Small tables with named rows and columns. After each table, cells are looked up by row and column.

fezizap =
fields: les, vubenor, paze, fopa, vogapar
gufibal: [30338, 24598, 80398, 71395, 33959]
bezepen: [41989, 42229, 80398, 69311, 52131]
div: [12776, 23539, 80398, 71395, 23003]

paze of gufibal = 80398
vogapar of gufibal = 33959
les of div = 12776
fopa of gufibal = 71395
fopa of bezepen = 69311
vubenor of div = 23539
paze of div = 80398
fopa of div = 71395
vogapar of bezepen = 52131

nufuge =
,riziko,gumuli,rok,masapel,vod,gik
deg,54,-3,-27,38,30,34
zom,33,43,-20,-50,-41,-40
pepev,-34,31,-79,3,-2,1
sovu,-4,-34,3,26,18,23
katu,-43,19,23,21,20,19
tif,-46,-25,-20,22,21,21
zakupa,41,-53,8,-32,-28,-28
fonaze,-21,-30,16,19,17,15
dor,-13,17,-8,-38,-30,-33

What is the riziko of fonaze in nufuge?
-21
What is the gik of zom in nufuge?
-40
What is the riziko of deg in nufuge?
54
What is the masapel of zom in nufuge?
-50
What is the gik of zakupa in nufuge?
-28
What is the gik of tif in nufuge?
21
What is the rok of fonaze in nufuge?
16
What is the vod of deg in nufuge?
30
What is the rok of katu in nufuge?
23
What is the masapel of deg in nufuge?
38
What is the masapel of tif in nufuge?
22
What is the vod of sovu in nufuge?
18
What is the gik of dor in nufuge?
-33
What is the gumuli of pepev in nufuge?
31

Table tir
|  | sove | keru | fazi | des | tegide | gubupe | voziman | kabak |
|---|---|---|---|---|---|---|---|---|
| bemonun | 2.7 | 6.4 | 3.4 | 4.0 | 6.6 | 5.3 | 4.6 | 5.1 |
| vana | 5.3 | 7.1 | 5.5 | 6.4 | 3.0 | 1.0 | 2.3 | 5.4 |
| teluvev | 6.3 | 8.1 | 6.2 | 4.8 | 3.9 | 5.4 | 4.0 | 6.0 |
| fibeg | 5.1 | 7.0 | 4.9 | 6.9 | 8.1 | 5.7 | 6.9 | 7.1 |
| kamo | 5.5 | 6.0 | 6.2 | 7.4 | 5.4 | 2.6 | 4.4 | 5.8 |
| dod | 6.1 | 4.6 | 5.4 | 4.7 | 4.3 | 6.7 | 5.7 | 5.3 |
| vanol | 3.2 | 4.4 | 5.2 | 4.6 | 3.7 | 4.5 | 4.1 | 4.7 |
| kapevir | 2.3 | 7.5 | 3.2 | 4.4 | 7.0 | 5.4 | 3.8 | 5.8 |
| rinivi | 4.5 | 6.0 | 3.9 | 4.4 | 6.5 | 6.1 | 4.5 | 5.0 |
| zurufad | 8.6 | 3.4 | 7.3 | 2.2 | 4.2 | 8.3 | 5.7 | 3.5 |
| div | 5.2 | 5.4 | 3.9 | 5.2 | 4.2 | 5.1 | 5.2 | 5.4 |
| lupan | 7.2 | 6.7 | 6.3 | 4.0 | 3.2 | 6.2 | 5.3 | 5.7 |
| zogo | 5.9 | 4.3 | 4.7 | 5.0 | 5.8 | 6.0 | 6.4 | 4.4 |

bemonun, kabak -> 5.1
dod, sove -> 6.1
kamo, tegide -> 5.4
lupan, kabak -> 5.7
div, des -> 5.2
vanol, keru -> 4.4
rinivi, keru -> 6.0
zurufad, des -> 2.2
div, sove -> 5.2
zurufad, voziman -> 5.7
fibeg, gubupe -> 5.7
kamo, keru -> 6.0

